M =
[[ 107.2   28.8  -59.8   87.2  -26.3  -66.7  -34.5]
 [ -63.4   18.9   24.0   99.9   42.9 -119.4   57.7]
 [   6.3  -59.8   -3.5  -50.8   70.7  -36.7  175.1]
 [-182.4  -21.0   25.3  -14.2    8.2  -26.3  -49.3]
 [-103.2  -30.3   41.3  -37.3  -87.2  -28.5   -6.7]
 [ -53.5  -47.5    5.2 -104.9   82.4   65.1  140.2]
 [ -59.3   -3.3  -16.7   11.6 -134.3  -52.7 -166.3]
 [  88.5  -77.6 -140.5  -43.7   40.9  -16.2  -84.3]
 [  20.9   25.8  -39.1  -11.4  -37.7   60.6  -70.8]
 [  44.8  -17.3  -57.1   14.9  141.2   -2.0  102.8]
 [   4.6  -80.5  -84.5 -211.0  -31.7  133.3  -66.9]
 [  73.3  -15.8  -34.4   -6.8 -143.4  -47.2  -66.1]]
The second entry on the diagonal from the top-right corner?
A: -119.4
The first entry, reading row by row: 107.2
The entry directly above 133.3?
A: -2.0
The entry directly below -103.2?
A: -53.5
The second-last entry, reading row by row is -47.2
The bottom-left entry?
A: 73.3
The entry directly below the smallest entry: -6.8
The 2nd smallest entry?
A: -182.4
The entry just left of 41.3 -> -30.3
The third entry on the diagonal from the top-right corner -> 70.7
The top-right entry is -34.5
The entry directly above -66.9 is 102.8
The entry directly below -49.3 is -6.7
The entry just right of 41.3: -37.3
The entry directly above -37.7?
A: 40.9
The third entry, reading row by row is -59.8
The entry just right of -17.3?
A: -57.1
The first entry in the row that holds the largest entry?
A: 6.3
The fifth entry from the end, reading row by row?
A: -34.4
The third smallest entry?
A: -166.3
The entry directly above 73.3: 4.6
The entry directly below -6.7 is 140.2
The entry just left of 65.1 -> 82.4
The third entry from the end, reading row by row?
A: -143.4
The entry just left of the smallest entry is -84.5
The top entry of the column that holds the smallest entry is 87.2
The last entry, reading row by row is -66.1
The entry just right of 6.3?
A: -59.8
The smallest entry in the first row is -66.7
The minimum?
A: -211.0

m =
[[-3.117, 0.644, 1.373, 0.619, 0.608, 0.549, 0.366, 0.418],
 [-3.117, 0.644, 0.048, 1.652, 0.608, 1.132, 1.419, 0.418],
 [-3.117, -0.558, 1.373, 0.619, 0.608, 0.549, 0.088, 0.418],
 [-3.117, -0.008, 0.938, 0.788, 0.608, 0.549, 0.366, 0.418],
 [-3.117, 0.644, 0.772, 1.975, 0.608, 1.222, 0.366, 0.418],
 [-3.117, 0.663, 1.373, 0.637, 0.608, 0.654, 0.757, 0.418],
 [-3.117, 1.003, 1.373, 0.619, 0.608, 0.549, 0.563, 0.418],
 [-3.117, 0.644, 1.373, 0.081, 0.608, 0.549, 0.366, 0.418],
 [-3.117, 0.541, 1.373, -0.329, 0.608, 0.001, 0.246, 0.418],
 [0.259, -0.311, -0.474, 0.619, 0.608, 0.549, 0.366, 0.787],
 [-3.117, -0.916, 0.642, 0.619, 0.608, 0.549, 0.241, 0.418],
 [-3.117, 2.238, 1.707, 0.619, 0.608, 0.549, 1.161, 0.418],
 [-3.117, 0.644, 1.373, 0.619, 0.608, 0.549, 0.366, 0.418],
 [-3.117, 1.010, 1.373, 0.619, 0.608, 0.549, 0.366, 0.418],
 [-3.117, 0.743, 1.705, 0.619, 0.608, 0.549, 0.366, 0.418],
 [-3.117, 0.644, 1.908, -0.175, 0.608, 0.522, 0.366, 0.418]]
Rows and columns are numbered from 0.
The entry in row 0 and column 1 is 0.644
Read off the entry at row 0, column 0.
A: -3.117
Read off the entry in row 2 and column 0.
A: -3.117
The maximum: 2.238
The entry just left of the largest entry: -3.117
The top-right entry: 0.418
Read off the bottom-left entry.
A: -3.117
The entry at row 2, column 1 -> -0.558
The entry at row 0, column 2 -> 1.373
Read off the entry just left of 1.652.
A: 0.048
Read off the entry in the bottom-right corner.
A: 0.418
Read off the entry at row 1, column 0.
A: -3.117
The entry directly above 0.654 -> 1.222
The entry directly above 0.563 is 0.757
The entry directly above 0.642: -0.474
The entry just right of the largest entry -> 1.707
The entry directly below the largest entry -> 0.644
